Every row comes from one small tree of marks. The marks that hang from a mark follow it in brackets, in the order of their numbers. Every link used is in the known rows. Which tree was each row made from?
Known rows
Q676{Q457 Q561{Q6} Q575}: [-0.97 -1.85 +0.51 +0.21 -2.80 +0.73 -0.92 -2.17 +1.31 -1.77 +2.06 +1.72 +3.36 -2.10 +3.11 -0.81 +1.04 +0.10 -1.13 -2.38 +2.21 +2.25 +2.43 -0.75 +1.20 +1.20 +0.84 +1.78 +2.70 -3.65 +2.59 -4.26 +3.14 +1.70 -1.99 +1.31 +1.01 +1.27 +0.24 -0.72 +0.67]
Q408{Q457 Q676{Q561 Q575} Q715}: [+2.18 +1.25 +0.70 -1.28 +0.58 +1.04 +0.47 -0.17 +0.34 -0.39 +1.03 -0.89 -1.00 -3.53 +1.97 -3.87 +1.08 -1.20 -0.85 -0.16 +3.20 +1.96 +2.41 +1.49 -0.05 -0.53 +1.83 +2.23 +1.19 -0.67 +0.74 -3.40 +1.75 -1.55 -2.51 +4.70 -0.59 +0.77 +0.70 -3.26 -1.67]
Q333{Q326{Q561{Q335}} Q536{Q6} Q715 Q735}: [-0.90 +0.19 -1.85 +0.20 -3.41 -1.05 +0.90 +5.04 -1.35 +0.96 -1.41 -0.45 -0.91 +4.53 -0.23 +1.71 -3.10 +0.00 +1.38 +2.25 -2.02 +1.90 +1.12 +0.59 +2.59 +5.21 +0.94 -0.48 -0.71 +0.41 -0.45 -2.15 -4.17 +3.77 +2.85 -3.98 -0.87 -0.66 +0.27 +3.72 +1.71]
Q408{Q457 Q715{Q326}}: [+0.63 +3.15 -0.07 -1.73 +1.90 +1.86 -1.38 -0.26 +0.05 +0.69 +0.78 -1.86 -1.33 -1.63 +0.84 -1.77 +2.47 -0.77 -0.58 +0.33 +1.63 +1.17 -0.80 +1.77 -0.47 -1.81 +1.26 +0.63 +2.13 +1.04 -1.86 -3.03 +1.41 -2.72 -1.36 +3.72 -0.52 -1.74 +1.15 -3.06 -1.97]
Q676{Q561{Q6} Q575{Q408}}: [-1.73 -1.82 +1.44 -0.18 -3.66 +1.17 +0.64 -2.45 +2.52 +0.33 +1.37 +1.06 +2.28 -0.81 +2.52 -1.00 +1.12 +1.02 +0.73 -1.92 +1.12 +2.27 +1.17 -1.37 +1.65 +1.36 +1.65 +1.60 +1.92 -2.12 +2.96 -3.66 +1.57 +0.70 -2.86 +1.05 -0.39 +2.78 +0.43 -1.00 +1.88]
Q561{Q6 Q457 Q735{Q536{Q101 Q333}}}: [-2.68 -0.60 +0.53 -0.51 -1.92 +0.95 -0.46 -1.80 -3.32 -2.30 +0.07 +1.18 +1.78 -1.95 +1.56 +4.21 +0.61 +1.16 -2.02 -2.13 +0.47 -2.54 -5.91 -1.62 -2.99 -1.43 -1.22 -0.35 -0.31 -1.82 +0.66 +5.18 -2.03 +1.38 -0.55 -3.14 -0.67 +0.02 -2.68 +3.58 -0.37]
Q561{Q6 Q457 Q536 Q735}: [-3.27 +1.09 +1.53 -0.82 -0.46 +1.50 +0.19 -0.23 -1.85 -2.47 -1.35 -1.33 +4.17 +0.27 +1.75 +4.19 +0.69 +1.18 -1.30 -3.62 +1.68 -3.23 -4.51 -0.90 -2.81 -0.68 +0.62 -0.11 +3.08 -1.65 +0.38 -2.50 -0.83 -0.94 -0.56 -2.30 +0.04 -0.56 -2.13 -0.07 +1.37]
Q326{Q335{Q408{Q715 Q735}} Q561}: [+1.64 +1.22 +0.34 +1.45 +3.21 -2.76 +3.81 -0.08 +2.95 -0.39 -0.12 -2.46 -2.75 +2.37 -2.69 -1.15 -0.74 -1.52 +1.84 +1.40 +0.01 -1.20 +0.96 -0.64 +0.09 -1.71 -0.18 -0.33 +0.45 +3.02 -0.80 -3.46 -2.08 -1.44 +1.66 +1.91 +0.26 -0.49 +2.91 -2.89 +0.78]
Q326{Q335{Q101 Q408 Q457} Q561{Q735{Q536}}}: [+2.71 -1.95 +0.72 +1.99 +3.83 -1.02 +2.97 +0.94 +3.13 -0.13 +0.26 -0.93 +1.97 +3.38 -4.18 -2.65 +0.40 +1.43 -0.67 +1.29 +0.09 -1.13 +0.32 -2.92 -0.10 -1.58 -1.49 -2.49 -0.79 +1.29 -0.18 +2.01 +0.46 -1.91 +3.50 -0.59 -0.36 +0.22 +1.06 +0.92 -0.12]
Q735{Q536{Q101 Q333{Q326{Q335{Q457} Q561}}}}: [+2.58 -2.22 -3.19 -0.88 +2.19 -3.02 +3.56 -0.05 +0.01 +1.17 +1.02 -0.16 -1.56 +0.05 -2.88 -0.94 +0.34 +0.53 -0.58 +3.19 -1.15 +0.61 -2.76 -0.98 +0.87 -1.30 -3.69 +0.15 -3.36 +0.04 +0.46 +4.75 +0.14 +0.00 +2.40 -2.01 -1.27 -0.96 +0.16 +2.56 -1.13]
Q408{Q715{Q326{Q561}} Q735{Q536{Q333}}}: [+1.20 +1.37 +0.37 -0.87 +2.58 +0.73 +3.77 -0.27 -0.40 -1.41 +1.46 -3.20 -2.59 +0.58 +0.79 -1.00 +1.00 -2.15 +0.90 +2.88 -1.03 -1.02 -1.57 -0.53 -1.04 -0.80 +0.90 +0.60 +1.53 +0.77 -2.89 +0.23 -3.13 +0.28 +1.23 -0.56 -1.31 -2.77 +0.70 +1.36 +1.17]
Q561{Q6{Q536{Q735}} Q335 Q457}: [-3.70 +0.85 +2.56 -0.97 -1.76 -0.89 -1.04 -0.43 -1.56 -0.86 -1.08 -0.64 +1.33 -0.56 +0.27 +2.93 +1.44 +0.67 -1.07 -3.11 +0.63 -4.92 -4.47 +0.00 -0.56 -1.17 +0.04 -0.85 +2.34 -0.53 -0.12 -0.73 -1.77 +1.12 -4.25 -3.40 -0.37 -0.89 -0.14 -2.55 -1.74]
Q536{Q101 Q333{Q326 Q715} Q735}: [-0.33 -0.19 -4.21 +0.69 -1.76 -0.37 -2.35 +0.07 -2.48 +0.62 -0.77 +1.66 -3.89 -0.40 -0.61 +3.61 -1.83 -1.82 -0.03 +1.97 -3.75 +1.37 -1.21 +2.12 +0.11 +0.88 -2.57 +0.44 -3.13 +0.79 +0.79 +3.32 -1.26 +1.99 -0.30 -1.67 +0.01 +0.46 -2.08 +1.48 +1.31]
Q326{Q561{Q6 Q335{Q408} Q735}}: [-1.41 -0.17 +2.13 +0.60 -0.45 +0.69 +1.57 -0.23 +2.35 -1.73 -1.49 +0.55 +1.94 +2.53 -0.30 +1.85 +0.34 +0.07 +3.23 -1.34 +1.27 -2.73 -1.54 -2.40 +0.06 -0.91 +0.53 -0.82 +1.96 -0.74 +0.44 -1.96 -2.88 +0.24 -1.28 -1.61 +0.52 -0.81 +1.19 +0.79 +2.80]
Q335{Q408{Q715 Q735}}: [+0.60 +1.96 +1.23 +0.43 +1.22 -0.72 -0.71 -1.04 +1.11 +0.07 -0.36 -0.75 -1.85 +0.70 -0.65 +1.04 -0.79 -2.05 +0.52 +0.01 +0.13 +0.25 +1.08 +0.41 -1.29 -1.92 +1.18 -0.51 +0.94 +2.40 -1.12 -2.98 -0.12 -1.25 +0.57 +2.22 +1.35 +0.24 +1.41 -2.49 +0.52]
Q676{Q457 Q561{Q335{Q101 Q408} Q536} Q575}: [+1.23 -2.43 +2.17 +1.59 +1.78 -0.61 -2.60 -1.76 +0.71 -1.88 -1.40 +0.74 +5.38 +0.55 +0.99 +0.29 -0.43 -1.32 +1.38 -1.13 -1.03 -1.24 +4.66 -0.74 -1.37 +2.57 +0.00 -0.02 +1.41 -2.50 +1.93 +0.84 +2.15 +1.30 +0.43 +2.75 +0.98 +0.70 +1.28 -0.96 +1.87]
Q6{Q536{Q101 Q333{Q335{Q457} Q715} Q735}}: [-1.06 +0.13 -1.18 +0.99 -1.60 -1.08 -2.91 +1.87 -2.53 +2.39 -0.91 +0.34 -3.18 -0.61 -2.62 +0.90 -1.81 +0.57 -0.66 +2.13 -3.76 -1.17 +1.49 +1.05 +2.28 +0.57 -2.83 -0.49 -4.50 +1.21 -1.35 +5.50 -0.89 +1.54 -0.17 -2.87 +0.40 +1.16 -1.98 -0.56 -2.32]
Q335{Q101 Q408 Q457}: [+1.29 -1.28 -0.10 +0.41 +0.74 -0.29 -3.39 -0.52 +2.55 +0.78 -0.63 +2.47 +0.99 +0.61 -2.24 +0.06 +0.13 +0.31 -1.11 -0.04 +0.55 +2.33 +1.19 -0.59 -0.90 -2.56 -0.31 -1.39 -0.82 +2.09 +0.52 +1.73 +5.08 -2.24 +1.50 +2.23 +1.94 +0.92 +1.08 -1.44 -0.72]
Q735{Q536{Q6 Q333{Q326 Q335}}}: [+0.02 -1.67 -1.39 -1.36 -3.47 +0.34 +0.38 -0.88 -1.59 +2.84 +1.28 +1.66 -1.85 -0.30 +0.52 +0.42 -0.14 +0.40 -0.37 +0.41 -0.73 +1.48 -1.42 -1.33 -0.08 +0.58 -1.15 -1.12 -4.11 +1.22 -1.51 +2.55 -0.02 +1.95 +1.20 -3.63 +0.54 +1.18 -1.01 +4.81 -0.05]
Q715{Q326{Q561{Q6 Q335 Q457 Q536 Q735}}}: [-2.44 +1.76 +2.13 -1.37 +2.14 +2.84 +2.34 +0.83 -1.34 -3.86 -2.02 -2.39 +4.77 +1.66 +2.12 +3.31 +1.77 +0.80 +2.41 -2.59 +0.59 -6.77 -4.01 -0.69 -2.41 +0.90 +0.78 +0.49 +5.28 -2.86 -0.56 -1.63 -4.17 -0.21 -0.77 -2.84 -1.33 -3.63 -0.41 +0.99 +2.36]
Q575{Q408{Q457 Q676 Q715{Q326{Q335 Q561}}}}: [+3.11 +2.92 +0.26 -1.65 +5.53 -0.60 +3.95 +1.14 +1.98 +1.90 +0.85 -3.63 -3.35 +0.24 -0.77 -6.55 +1.79 +0.76 +2.33 +1.80 +2.24 -1.12 -0.12 +1.63 +1.07 -2.11 +2.19 +1.30 +0.52 +2.10 -1.34 -3.31 -1.90 -4.16 -1.27 +3.59 -2.23 -2.65 +3.46 -3.69 -2.01]
Q676{Q457 Q561{Q335}}: [-0.35 -1.00 -0.40 -0.15 +1.43 +0.48 -1.90 -0.48 +1.08 -0.21 +0.18 +1.57 +3.48 +0.04 +0.80 -1.36 +1.73 -0.29 +0.22 -1.30 +1.73 +1.42 -1.43 -0.21 +1.00 +0.16 -1.15 +1.26 +0.97 -2.98 +0.85 -2.83 +2.28 +0.34 -1.74 +0.81 -0.37 -1.41 -0.01 -1.63 +0.36]
Q536{Q6 Q101 Q333{Q326 Q335{Q457} Q715}}: [+0.24 -0.29 -3.60 -1.08 -3.52 +0.90 -3.91 +0.63 -3.62 +2.25 -0.76 +3.68 -3.17 -0.89 -0.75 +1.63 -2.69 +1.78 +1.08 +1.44 -2.48 +2.31 +2.32 +1.34 +0.41 +1.43 -2.54 -0.67 -5.47 +1.08 +0.36 +5.14 +0.07 +3.00 +2.63 -1.93 +1.82 +1.17 -1.63 +3.93 -1.03]
Q676{Q561 Q575{Q408{Q457 Q715{Q326}}}}: [+1.25 +1.52 +1.93 -1.16 +0.50 +2.81 +0.40 -1.51 +0.37 +1.08 +1.75 -1.78 +0.66 -2.03 +2.60 -4.70 +2.53 +0.27 +0.84 +0.13 -0.25 +1.76 +3.85 +1.31 +0.87 +1.53 +2.69 +2.14 +2.70 -1.32 +0.55 -3.69 +0.88 -1.37 -2.41 +5.25 -1.60 +1.01 +1.54 -3.45 -1.00]
Q676{Q457 Q561{Q536}}: [-0.79 -1.10 -0.62 +0.57 +1.15 +0.25 -0.24 +0.23 +0.35 -1.00 +0.43 -1.13 +3.97 +0.07 +1.42 -0.77 +0.97 -0.60 -0.86 -0.54 +1.24 +1.59 -0.52 -0.16 +0.34 +0.33 -0.37 +1.63 +1.43 -2.25 +0.72 -3.21 +2.92 -1.19 +0.26 +1.17 -0.34 -1.08 -1.28 -1.31 +1.97]
Q333{Q326 Q335{Q408 Q457} Q536{Q6} Q715}: [+1.93 +0.45 -0.74 -1.33 -3.24 +0.15 -3.43 +3.75 -1.73 +3.18 -0.38 +0.56 -0.71 +2.69 -0.88 +0.36 -3.24 +1.40 +0.43 +1.68 -1.71 +2.60 +7.52 +0.59 +1.92 +2.77 +0.23 -0.81 -4.09 +2.77 -0.73 -0.19 +0.26 +1.44 +5.30 -2.46 +2.46 +1.66 +0.69 +2.46 -0.78]
Q735{Q536{Q101 Q333{Q335 Q715}}}: [-0.68 -0.42 -2.52 +0.48 -1.54 +0.33 -3.50 +0.87 -1.15 +2.13 +0.12 +0.71 -1.84 -0.03 -0.68 +2.10 -1.38 -0.39 -0.08 +2.27 -1.12 +0.91 -1.73 -0.77 +0.51 +1.03 -2.96 +0.50 -4.94 +1.11 -1.03 +5.34 -0.77 +1.51 +1.85 -2.45 -1.23 +1.08 -1.48 +2.82 -0.26]
Q6{Q536{Q101 Q333 Q735}}: [-3.24 -1.41 -1.14 +2.01 -1.93 -3.19 +0.83 -1.17 -0.33 +0.86 -0.37 +0.34 -3.21 -1.68 -1.27 +2.47 +0.36 -1.18 -1.59 +0.82 -2.76 -0.53 -3.42 +0.58 +1.21 -1.52 -2.07 -0.15 -1.78 +0.80 -1.06 +4.60 -0.04 +0.11 -3.23 -1.19 -0.32 +0.07 -2.06 -0.74 -0.70]
Q335{Q101 Q408{Q676{Q561} Q735} Q457}: [+4.32 -0.07 +1.47 +0.08 +3.39 +1.88 -1.05 +1.30 +1.74 -1.35 +0.13 +2.30 +0.74 +0.26 -0.84 -2.44 -0.50 -1.29 +0.23 -0.74 +0.92 +0.75 +4.33 +0.94 -1.83 -1.48 +1.24 -0.75 +0.07 +1.46 +1.02 +1.90 +2.45 -2.20 +2.17 +2.61 +1.93 +0.52 +0.56 -0.23 +0.16]
Q715{Q326{Q335{Q101 Q457}}}: [+1.98 -0.06 -1.85 -0.27 +4.70 -0.36 -0.83 -0.52 +3.10 +0.81 +0.30 +0.78 +0.51 +0.56 -2.51 -1.53 +2.01 +0.86 -1.17 -0.25 +0.18 +0.58 -0.37 +0.52 +0.26 -1.12 -1.84 -1.13 +0.62 +0.85 -0.64 +0.63 +4.15 -2.57 +1.06 +1.59 +0.50 -1.31 +1.21 -1.72 -1.94]
Q335{Q101 Q408{Q676 Q715} Q457}: [+3.35 +0.24 +0.39 -0.26 +3.02 -0.69 -3.64 +0.05 +1.35 +0.07 -1.99 +1.11 -1.79 -0.72 -1.83 -1.36 -1.23 -0.67 -0.04 +0.73 +2.43 +0.67 +2.88 +1.23 -2.10 -3.40 +1.30 -1.40 -1.03 +2.87 +0.29 +1.36 +3.35 -2.72 +1.41 +3.51 +2.06 +0.19 +1.88 -2.70 -1.56]
Q561{Q6 Q335{Q408{Q715}} Q457}: [-0.91 +1.77 +2.46 -1.90 -0.49 -0.09 -4.03 -1.97 -1.41 -1.86 -2.39 +0.20 +1.25 -0.71 +0.79 +3.30 -0.09 +0.09 +1.59 -2.33 +2.30 -3.55 -1.68 -0.42 -2.85 -2.00 +0.83 -0.45 +1.49 +0.44 +1.18 -1.26 -1.19 +0.53 -1.23 +0.53 +1.02 -0.49 +2.35 -2.77 -0.78]
Q575{Q408{Q457 Q676{Q561} Q715{Q326} Q735}}: [+3.53 +4.16 +2.73 -2.27 +4.54 +3.93 +1.15 +1.14 -0.72 +0.41 +1.52 -2.23 -1.37 -1.01 +2.22 -5.89 +1.68 -0.95 +1.94 -0.22 +1.16 -0.28 +2.85 +3.13 -0.90 -0.48 +4.10 +1.26 +2.37 +0.56 -0.85 -3.04 -2.14 -2.87 -1.18 +4.24 -1.19 -1.36 +1.17 -2.41 -0.88]
Q333{Q326{Q335 Q561{Q536}} Q715}: [+0.87 +0.76 -3.47 +0.30 +2.25 -1.67 +2.65 +2.58 +1.37 +0.63 -0.91 -3.63 -0.45 +3.88 -1.73 +1.01 -0.80 -0.56 +1.52 +2.86 -0.79 +0.39 -1.15 +0.46 +1.31 +2.03 -1.56 +1.17 -0.34 +1.16 +0.66 -4.06 -0.95 -1.12 +3.06 -1.49 -1.87 -1.23 +0.60 -0.38 +2.15]

Which tree is each row?
[+0.89 +0.39 +3.65 -0.23 +0.08 +2.56 +1.93 -0.98 -1.00 +1.23 +1.82 -2.93 +2.36 -0.69 +1.66 -5.01 +1.68 +1.30 -0.94 -0.07 +0.46 +1.01 +1.82 -1.04 +0.19 +1.24 +2.25 +0.37 +1.49 -2.21 +0.48 -3.28 -1.41 -0.19 -1.58 +2.29 -2.55 +2.53 -0.51 -1.41 -0.57] -> Q676{Q561{Q735{Q536}} Q575{Q408{Q457 Q715}}}
[+0.02 +1.53 +0.12 -0.84 +0.36 +2.58 +0.76 +1.34 -2.33 -3.70 -1.31 -1.59 +1.13 +0.65 +2.69 +1.69 -1.22 -0.71 +2.15 +0.05 +0.64 -1.33 -0.59 -0.17 -0.58 +1.62 +0.87 +1.04 -0.02 -2.13 +1.47 -0.39 -3.35 +0.66 +0.09 -2.44 +0.01 -1.20 -2.82 +2.50 +3.97] -> Q408{Q676{Q561{Q6 Q536{Q333{Q715}} Q735}}}
[-0.74 -1.71 +0.73 +1.39 -0.92 +1.72 +2.93 -0.92 +1.95 -0.52 +2.05 -0.51 +3.67 -0.21 +1.46 -0.74 +1.87 -0.18 -2.16 -0.99 +0.36 +1.40 -0.45 -1.99 +1.07 +2.02 -0.40 +1.09 +2.13 -3.31 +0.25 -2.51 +1.19 +0.05 -1.11 -0.64 -1.84 +1.75 -2.02 +1.31 +1.33] -> Q676{Q561{Q735{Q536}} Q575}
[-3.71 +1.57 -0.11 +0.96 -4.58 -1.15 -2.98 +1.16 -3.77 -1.29 -1.12 +0.96 -0.65 -1.05 +0.80 +5.45 -1.66 +0.75 -1.35 -0.21 -2.23 -1.40 -2.56 +1.11 +0.01 +2.27 +0.51 +0.17 -0.66 -0.37 +1.28 +4.21 -1.99 +2.17 -0.18 -2.65 -0.70 +0.98 -1.32 +1.26 -2.52] -> Q561{Q6{Q536{Q101 Q333{Q715 Q735}}} Q457}
[-0.90 -1.36 +0.56 +0.38 -0.26 -0.23 +2.12 +0.13 -1.99 -0.37 +0.82 -0.97 +0.72 -0.37 +1.83 -3.94 -1.19 +1.24 +0.90 -1.27 +0.55 -0.67 +0.99 +0.75 +0.52 -0.46 +1.68 +0.05 -0.21 -0.89 +0.32 -1.45 -1.37 +0.43 -2.10 +0.08 +0.31 -1.52 -1.70 +0.36 +3.05] -> Q575{Q408{Q676{Q457 Q561{Q536{Q6 Q735}}}}}
[-3.49 -1.49 -2.70 +1.64 -4.61 -2.16 +0.44 -1.37 -1.24 +0.19 -0.02 +3.68 -2.86 -1.68 -0.20 +3.04 -1.79 +0.31 -0.77 -0.34 -1.88 +2.31 -3.71 -0.22 +0.60 +0.05 -1.23 -1.09 -2.45 +0.24 -0.54 +4.79 -0.28 +2.05 -1.19 -0.39 +0.89 +0.36 -2.00 +3.66 +0.58] -> Q536{Q6 Q101 Q333{Q735}}
[-2.13 +2.55 -0.29 -0.11 -0.85 +4.52 +0.20 +2.17 -0.52 -3.34 -0.11 -0.86 +2.17 +1.64 +2.17 +2.30 +1.13 +1.39 +0.91 -0.95 +0.59 -2.22 -1.41 +0.33 -0.79 +1.52 +1.37 +1.60 +4.04 -1.20 +0.51 -3.11 -2.44 -0.21 +0.72 -1.95 -1.33 -1.88 -0.51 +1.13 +1.08] -> Q333{Q715{Q326{Q561{Q6 Q457 Q735}}}}
[-2.32 -1.20 +0.04 +0.29 -1.76 +0.34 +0.30 -2.01 -1.22 -1.30 +0.29 +0.87 +0.31 -1.13 +0.83 +3.29 +0.27 +0.09 -0.85 -0.81 +0.37 -0.88 -4.73 -1.96 -1.09 -1.31 -1.30 -1.10 -0.76 -1.54 +0.06 +4.35 -2.02 +1.50 -0.90 -2.90 -0.22 +0.14 -2.51 +4.15 +1.24] -> Q561{Q6 Q735{Q536{Q101 Q333}}}
[+4.15 +0.99 +2.37 -0.23 +3.17 -1.02 -1.83 -1.04 +0.77 -0.61 -0.82 +1.03 -1.93 -1.05 -0.88 -1.22 -2.20 -1.35 -0.31 -0.22 +0.59 -0.47 +6.36 +1.47 -2.71 -1.52 +2.42 -1.26 +0.77 +1.84 -0.22 +0.31 +1.76 -0.64 +1.19 +3.72 +2.84 +1.24 +2.28 -2.28 -1.65] -> Q335{Q101 Q408{Q676{Q575} Q715 Q735} Q457}
[-0.86 +0.05 +2.81 -0.30 -1.37 -1.63 +0.68 -3.17 -2.08 +1.37 +2.63 -1.30 -0.39 -0.46 +1.91 -3.16 -1.32 +1.95 -0.91 -0.62 +0.13 +0.96 +2.67 -0.53 -0.55 +0.11 +3.00 -1.09 +1.25 -0.67 -1.30 -3.43 -1.52 +3.38 -0.50 +0.85 +0.41 +0.40 +0.94 +0.45 -0.67] -> Q676{Q457 Q575{Q408{Q715 Q735{Q536{Q6}}}}}
[-3.05 -0.74 -0.91 +2.42 -2.32 -3.43 +0.63 +0.00 +0.12 +1.45 -0.58 +1.32 -1.95 -1.01 -1.09 +3.13 -0.33 -0.95 -1.77 +0.80 -2.75 +0.87 -3.33 +0.55 +1.90 +0.81 -0.59 -0.21 -1.43 -0.10 -0.95 +4.10 +0.59 -0.21 -1.53 -0.94 -0.75 +0.94 -1.42 +0.59 -1.78] -> Q6{Q536{Q101 Q333{Q735}}}
[-0.06 +0.10 -2.67 +0.67 +2.89 -1.15 +4.34 +0.31 +4.84 +0.37 +1.25 -1.38 -0.75 +1.49 -1.37 -1.27 +2.53 -0.24 +0.69 +0.95 +0.57 +0.20 -2.70 -0.38 +2.27 -0.59 -1.47 +1.52 +1.63 +0.72 -1.27 -2.99 +1.13 -2.92 -0.28 +0.62 -1.58 -2.48 +1.68 -1.29 +0.41] -> Q715{Q326{Q335 Q561}}
[+3.06 -0.90 -2.02 +0.66 +2.65 -1.61 -0.66 +1.19 +1.36 +2.23 -0.62 +2.25 +0.14 +1.63 -3.65 -0.60 -0.60 +0.19 -2.32 -0.38 -1.29 +1.61 +0.17 +1.01 +0.47 +1.37 -1.14 -2.64 -1.03 +0.64 +0.85 -0.12 +3.05 -0.94 +2.47 -0.36 +0.82 +1.85 +0.67 -0.36 -2.10] -> Q333{Q326{Q335{Q101 Q457}} Q735}
[-0.48 -2.01 -0.70 +1.02 -1.13 -0.13 -0.26 -1.62 +2.01 -0.33 +2.05 +1.61 +3.00 -1.60 +1.98 -1.66 +1.37 -0.25 -1.92 -1.19 +1.01 +3.48 +1.98 -0.28 +1.67 +1.32 -0.13 +2.56 +1.74 -3.28 +1.39 -4.08 +4.55 +0.30 -1.67 +2.28 +0.09 +0.97 -0.14 -1.67 +0.00] -> Q676{Q457 Q561 Q575}
[+5.11 +3.03 +1.98 -0.26 +5.98 -1.31 -0.59 +0.29 +0.65 +0.09 -0.38 -1.09 -3.49 +0.16 -2.32 -3.16 -0.83 -1.73 +0.32 -0.23 +1.73 -1.66 +2.76 +1.73 -3.03 -2.97 +1.54 -2.30 -0.91 +4.48 -0.78 +0.28 -1.01 -2.63 +1.34 +4.58 +1.46 -0.01 +3.10 -3.12 -2.64] -> Q326{Q335{Q101 Q408{Q457 Q676 Q715 Q735}}}
[+2.49 -1.04 +1.78 +2.85 +1.40 +1.49 -0.15 -0.88 +2.04 -2.14 -1.75 +1.11 +0.35 -0.81 +0.80 -0.99 -0.83 -2.00 +0.82 -0.79 +0.50 -0.40 +5.94 +0.75 -1.79 +1.44 +1.87 -0.21 +1.23 -0.39 +1.86 -0.25 +0.91 -0.99 +0.05 +4.00 +0.80 +2.92 +0.29 -1.20 +1.00] -> Q335{Q101 Q408{Q676{Q561{Q735} Q575} Q715}}
[-1.21 -0.95 +3.22 -0.80 -2.07 -0.37 +0.69 -1.03 -0.11 -1.12 +0.32 -0.46 +2.36 -1.52 +0.39 -0.84 +1.17 +0.65 -0.24 -1.85 -0.44 -2.61 +2.05 -0.63 +2.44 +1.11 -0.14 -0.41 +2.84 -3.30 +1.25 -1.34 -0.32 +2.70 -4.44 -1.89 +0.52 +0.71 -0.15 -2.13 -0.67] -> Q676{Q561{Q6{Q536{Q735}} Q335{Q457}} Q575}
[+2.87 -1.11 -0.55 -0.34 -0.18 +0.76 +0.12 +2.21 +2.30 +2.82 -0.14 +1.58 +0.02 +1.69 -2.16 -1.33 -0.33 +0.01 +1.25 +1.22 -0.37 +0.88 +3.79 -0.39 +1.19 -0.16 -0.40 +0.36 -2.02 +1.82 -0.06 -0.94 +2.31 -1.96 +2.97 -0.62 +1.17 +1.67 +1.86 -0.06 -0.30] -> Q333{Q326{Q561} Q335{Q408 Q457}}
[-3.43 -0.05 -2.80 +2.16 -4.96 -1.77 -1.83 +3.46 -1.47 +0.76 -0.57 +0.59 -1.73 +1.45 -0.21 +3.35 -3.76 +0.46 -1.38 +1.12 -1.62 +3.35 +0.58 +1.03 +2.29 +3.40 -0.16 -0.58 -1.76 +1.19 -0.67 +1.64 -1.75 +2.63 +2.29 -1.48 -0.14 +0.61 -1.77 +3.36 +0.65] -> Q333{Q536{Q6 Q101} Q715 Q735}
[-1.02 +1.32 -1.06 -0.34 +1.09 +1.51 +0.90 +0.61 +0.61 -1.54 -0.43 -1.58 -0.24 -0.55 +1.00 +0.31 +1.97 -0.22 +0.03 +0.46 +1.17 -0.99 -2.16 +1.06 -1.34 -0.91 +0.77 +2.27 +3.19 +0.57 -0.67 -2.67 +0.66 -2.23 +0.17 +1.81 -1.69 -2.08 +1.10 -2.70 -0.67] -> Q408{Q715{Q326{Q561{Q457}}}}
[-1.65 -1.70 -0.87 -0.78 -3.57 -0.28 +0.41 -1.22 -0.69 +2.12 +1.56 +1.21 -1.59 -0.58 +0.20 -0.04 +0.03 +1.08 -0.69 +0.18 +0.38 +1.27 -2.92 -2.65 +0.39 -0.83 -1.51 -0.99 -4.01 +1.38 -2.34 +2.99 +0.12 +1.67 +0.09 -2.94 +0.41 +0.47 -1.17 +3.74 +0.08] -> Q735{Q536{Q6 Q333{Q335}}}
[-0.03 -1.34 -0.85 -0.84 +0.50 -2.61 +1.27 +0.46 -0.64 +1.37 -1.86 +1.01 -1.18 -0.04 -1.89 +1.18 +0.74 +0.20 +1.36 +2.52 -2.29 -0.59 -1.76 +0.76 +1.14 -0.32 -1.87 +0.35 -1.53 -0.95 +0.32 +4.65 -0.09 +0.61 -0.38 -1.89 -0.77 -1.39 +0.13 +0.65 -2.01] -> Q6{Q536{Q101 Q333{Q326{Q561{Q335{Q457}}}}}}
[-1.05 -2.13 -1.37 -0.96 -2.94 -0.52 -1.13 -0.98 -2.26 +1.96 +1.03 +2.39 -1.55 -2.15 -1.02 -0.09 -0.96 +2.26 -0.89 +0.52 -0.24 +0.86 -1.51 -1.76 +0.13 -1.66 -2.95 -1.47 -4.94 +0.75 -1.63 +7.45 +0.49 +2.11 +1.09 -2.25 +1.00 +0.36 -1.83 +4.38 -1.35] -> Q735{Q536{Q6 Q101 Q333{Q335{Q457}}}}
[-2.72 -0.17 +0.22 -0.29 -1.37 -0.37 +0.42 -0.54 -0.34 -1.29 -0.44 -2.04 +0.42 +0.06 +0.43 +2.67 -0.36 -0.98 -0.51 -1.65 +0.90 -2.04 -3.25 -0.74 -0.45 -1.56 -0.18 -0.91 +1.72 +0.27 -0.28 -2.16 -1.01 +0.20 -2.13 -2.08 +0.82 -0.64 -1.38 -0.76 +3.41] -> Q561{Q6 Q536{Q735}}
